Each row is followed by its group and then its class within the group.
+0.30  +1.63  -1.50  +0.84  +0.33  -0.91  -1.23  -2.01  -0.88  +0.30  +1.09  -0.89  -1.55  +1.37  +0.31  -0.95  +0.05  -0.58  +0.96  +0.28  +2.00  +0.78  -0.24  +0.48  -0.89  +1.00  +1.10  -0.18  -0.36  +0.34  +1.55  +0.78  +0.54  -0.23  +1.22  -1.09  -0.79  -1.28  +3.40  -2.81  -1.01  -1.50  -1.15  +0.98  -1.51  +1.74  -0.70  +1.22  +0.04  -0.03  +1.05  -1.05  +0.06  +0.85  +1.55  +0.51  -0.22  -1.10  -0.85  +0.63  -1.30  +0.47  +0.13  -0.05  +0.01  +1.06  -0.99  -0.52  +0.79 -> V > J
+0.28  +1.43  -1.20  +0.33  +2.42  -0.97  -0.30  -3.06  -1.46  +0.03  +2.44  -0.56  -3.24  +1.89  +0.65  -0.84  -0.31  -0.37  +0.65  +0.42  +4.54  +0.35  -1.30  +0.43  +0.85  +1.72  +1.19  -0.98  -0.21  +0.86  +2.16  +0.76  -0.09  -1.52  +0.95  -1.26  -2.82  +0.18  +6.74  -4.18  -1.46  -1.39  -1.15  +0.81  -1.65  +1.17  -0.32  +1.71  -0.12  +0.60  +0.21  -1.78  -0.53  +0.36  +2.40  +1.76  +0.13  -1.79  -0.26  +0.11  -1.05  +0.36  +0.27  +0.08  +3.18  +0.71  -1.74  -0.68  +0.81 -> V > J
+1.07  +1.87  +1.53  +1.30  +1.48  -1.65  +0.24  -3.95  -1.76  +0.08  +2.09  -1.47  -2.03  +1.30  +0.72  -0.92  -0.35  +0.24  +0.78  -0.96  +5.22  +0.88  +0.81  +0.53  +0.51  +1.89  +2.40  -0.26  -0.14  +0.92  +1.48  +0.83  +0.11  -2.10  +0.96  -0.28  +0.37  -0.73  +4.75  -4.42  -2.26  -0.72  -1.35  +1.06  -2.17  +1.05  -0.11  +1.70  -0.87  +1.52  +1.20  -3.30  -1.57  +0.64  +1.37  +1.76  +0.05  -2.72  -0.71  +0.44  -2.40  -0.03  -0.35  +0.27  +0.62  +0.57  -1.60  -0.86  +1.33 -> W > M
+0.24  -0.62  -0.47  +0.21  +2.76  -1.66  +2.18  -2.91  -1.50  -0.59  +2.56  -0.47  -3.44  +1.35  +0.77  -0.89  -0.06  -0.88  +0.85  +0.45  +4.23  +0.78  -1.14  -0.02  +0.99  +2.29  +0.77  -0.32  -0.23  +0.64  +2.60  +0.77  -0.93  -2.62  +0.43  -1.26  -2.07  +1.02  +4.53  -1.41  -1.42  -2.40  -0.43  +0.16  -1.53  +1.19  -1.47  +2.25  -0.28  +0.56  -0.32  -2.74  -1.04  +1.09  +2.99  +2.85  -0.02  -2.43  +0.47  -0.32  -1.40  -0.06  +0.47  -0.16  +5.82  +0.16  -0.96  -1.20  +1.72 -> V > J
+0.19  +0.37  -0.25  +0.08  +1.10  -2.72  +0.36  -3.85  -0.84  -0.78  +1.39  -1.07  -3.79  +2.13  +1.07  -0.84  +0.10  -0.75  +0.58  +0.20  +4.02  -0.49  -0.29  +1.46  +0.64  +1.59  +1.48  +0.16  -0.27  +0.05  +1.66  +0.64  -0.69  -0.30  +1.57  -0.94  -2.03  +0.69  +7.09  -4.91  -1.22  -0.43  -2.05  +1.00  -4.55  +2.17  -0.90  +2.36  -0.03  +1.47  +2.42  -0.53  -0.82  +0.49  +2.85  +1.22  -0.28  -2.46  -0.62  +0.91  -0.55  -0.51  +0.71  +0.05  +2.04  +1.84  -0.95  -0.24  +0.86 -> V > N
+0.32  +1.04  +0.15  +0.71  +0.70  -1.61  -0.39  -3.61  -1.48  -0.37  +2.45  -1.57  -1.92  +1.95  +0.68  -0.87  +0.21  -0.79  +0.71  -0.03  +4.02  +1.05  +0.37  +0.29  -0.59  +1.64  +1.87  -0.16  -0.19  +0.69  +1.75  +0.86  +0.16  -0.83  +1.39  -0.78  +0.50  -1.38  +4.32  -4.62  -1.80  -1.81  -1.42  +1.45  -2.65  +2.10  -0.86  +1.82  -0.37  +0.52  +1.43  -1.24  -0.80  +1.50  +1.52  +0.18  +0.23  -2.07  -0.76  +1.29  -2.11  +0.43  -0.28  +0.36  +1.07  +1.03  -1.00  -0.53  +1.41 -> V > J
+0.42  +0.79  -2.00  +0.99  +1.88  -1.15  -1.23  -1.97  -1.99  -0.52  +1.14  -0.67  -2.99  +1.71  +0.88  -1.27  -0.22  -0.71  +1.21  +0.38  +4.60  +0.33  -1.00  +0.82  -0.48  +0.99  +1.24  +0.58  -0.43  +0.65  +1.58  +1.39  -0.17  -0.55  +1.10  -0.70  -0.88  -0.56  +6.61  -4.12  -0.55  +0.23  -1.31  +1.67  -2.59  +1.64  -1.03  +2.24  +0.04  +1.23  +1.20  -0.33  -0.39  +0.87  +2.50  +1.99  +0.12  -2.41  -0.20  +0.14  -1.32  +0.52  +0.41  -0.41  +2.98  +1.70  -1.46  -0.84  +0.45 -> V > J
+0.30  +0.05  -0.37  +0.89  +1.01  -1.64  -1.25  -2.94  -2.35  -0.66  +1.08  -1.33  -2.56  +2.28  +1.06  -1.26  -0.34  -1.14  +0.47  +0.09  +4.58  +1.29  -0.39  +0.99  +0.06  +1.57  +1.77  +0.15  +0.10  +0.25  +1.74  +0.90  +0.09  -0.65  +1.06  -0.02  -1.10  -0.44  +5.56  -3.79  -1.09  -0.70  -1.13  +1.66  -3.25  +2.04  -1.11  +2.15  +0.10  +1.58  +0.62  -0.63  -0.50  +1.43  +1.60  +0.63  +0.20  -2.30  -0.47  +0.52  -1.87  +1.00  +0.00  +0.09  +3.65  +0.84  -1.79  -0.93  +1.32 -> V > J
+0.45  +1.42  -2.66  +1.07  +1.57  -1.07  -1.64  -3.42  -2.55  +0.19  +1.42  -1.04  -3.01  +2.55  +0.78  -1.68  -0.48  -1.06  +0.50  +0.61  +4.17  +0.73  -0.90  +0.63  -0.87  +2.08  +1.59  -0.25  -0.32  +0.77  +3.16  +1.14  -0.07  -1.57  +1.42  -1.84  -1.61  -1.41  +6.42  -3.99  -1.94  -2.27  -1.60  +1.50  -2.49  +1.76  -0.84  +2.60  +0.08  -1.26  +0.43  -1.89  -0.34  +0.69  +2.46  +0.35  +0.30  -2.03  -1.19  +1.00  -2.40  +0.57  +0.62  -0.37  +2.54  +0.99  -1.88  -0.85  +1.14 -> V > J
+1.31  +0.69  -0.29  +1.23  +1.71  -2.62  -0.05  -4.26  +0.44  +1.11  +1.31  -1.62  -3.14  +0.51  +0.94  -0.62  -1.03  -0.01  +1.12  -0.36  +1.35  +0.81  +0.18  +0.72  +1.19  +2.27  +1.70  -0.62  -0.59  +0.11  +4.23  +0.37  +0.32  -2.99  +0.49  -0.71  -2.58  -0.70  +3.91  -2.65  -1.56  -1.79  -1.33  +1.36  -2.75  +2.65  +0.23  +1.31  -1.22  +0.16  +1.83  -3.32  -2.10  -2.06  +1.66  +2.03  -0.65  -2.54  -1.57  -0.12  -1.48  -0.40  +0.19  -0.31  +0.43  +1.38  -1.90  -0.25  +1.28 -> W > M
+0.29  +1.01  -0.20  +0.09  +2.89  -1.72  -1.40  -3.17  -0.64  -0.54  +1.77  -1.32  -3.17  +1.63  +0.82  -0.29  -0.21  -0.80  +0.91  -0.25  +5.50  +0.49  -0.82  +0.83  +1.39  +1.85  +1.59  -0.80  -0.96  +0.56  +1.61  +1.11  +0.19  +0.19  +1.03  -0.08  -0.09  -1.61  +6.78  -8.31  -0.73  -0.14  -0.87  +2.27  -3.03  +1.13  -1.43  +1.52  -0.21  +2.81  +1.28  +0.63  -1.45  +0.46  +1.89  +2.00  +0.06  -2.73  -0.39  -0.77  -1.31  +0.90  -0.49  -0.03  +3.60  +1.27  -1.20  -0.40  -0.60 -> V > J
+0.70  +2.18  -0.08  +0.16  +1.36  -2.51  +0.44  -3.42  -0.21  +0.05  +2.20  -1.22  -3.29  +2.58  +0.59  -0.77  +0.53  -0.74  +1.60  +0.39  +4.02  -0.99  -0.21  +1.19  -0.28  +1.74  +1.53  -0.03  -0.77  +0.65  +1.44  +0.96  +0.57  +0.19  +2.29  -1.43  -1.28  -0.11  +7.01  -5.55  -1.95  -1.35  -2.18  +0.84  -3.98  +2.53  -0.38  +2.07  -0.21  +1.75  +3.15  -1.14  -0.64  +1.22  +3.22  +1.79  -0.44  -2.20  -0.70  +1.05  -0.71  -0.92  +0.56  -0.01  -0.59  +2.35  -0.75  -0.24  +1.32 -> V > N
+0.77  +1.48  -0.52  +1.59  +1.87  -2.21  -0.11  -2.46  -1.00  +0.20  +1.73  -1.70  -2.37  +0.93  +0.37  -1.05  -0.59  -0.26  +1.90  -0.59  +3.18  +1.10  +0.46  +0.71  +0.26  +1.56  +1.75  +0.38  -0.88  +0.24  +2.21  +1.52  +0.32  -0.84  +1.01  -0.37  +0.61  -2.03  +4.25  -4.54  -0.73  -0.41  -1.20  +1.49  -2.44  +2.14  -0.62  +1.57  -1.09  +2.57  +1.98  -1.89  -1.28  +0.88  +2.13  +3.95  -0.15  -3.27  +0.00  -0.37  -1.72  +0.44  -0.11  -0.21  +1.00  +1.86  -1.31  -1.03  +1.03 -> W > R
+0.90  -0.01  +1.23  +0.59  +1.74  -2.82  +0.88  -4.85  -1.30  -0.27  +2.37  -1.22  -3.46  +1.51  +1.56  -0.59  -0.43  +0.01  +0.31  -0.88  +4.88  +0.00  +0.21  +1.00  +1.51  +2.19  +2.01  +0.86  +0.26  +0.24  +2.68  +0.62  -0.42  -2.99  +1.12  -0.31  -1.39  +2.09  +6.10  -3.26  -1.90  -0.10  -2.35  +0.51  -3.95  +2.22  -0.33  +2.09  -0.53  +1.49  +2.60  -2.93  -1.94  -0.88  +2.85  +1.57  -0.23  -3.41  -0.22  +0.32  -0.93  -0.85  +0.60  +0.19  +1.79  +0.99  -1.67  -0.62  +0.97 -> W > M
+0.54  +1.61  -0.47  +0.62  +2.12  -2.31  +1.62  -2.88  -0.10  +0.19  +2.32  -1.23  -3.33  +0.65  +0.34  -0.50  -0.48  +0.06  +1.23  -0.23  +1.78  -0.19  +0.22  +0.68  +1.00  +2.37  +1.11  -0.41  -0.93  +0.26  +2.97  +0.92  -0.54  -2.37  +0.45  -1.45  -1.12  -1.44  +5.01  -4.08  -1.20  -1.23  -1.08  +0.83  -2.35  +1.34  -0.29  +1.52  -0.94  +0.36  +2.31  -2.77  -1.80  -0.83  +2.83  +3.68  -0.32  -2.81  -0.60  -0.41  -1.07  -0.46  +0.44  -0.59  +0.66  +1.47  -0.76  -0.04  +0.05 -> W > M
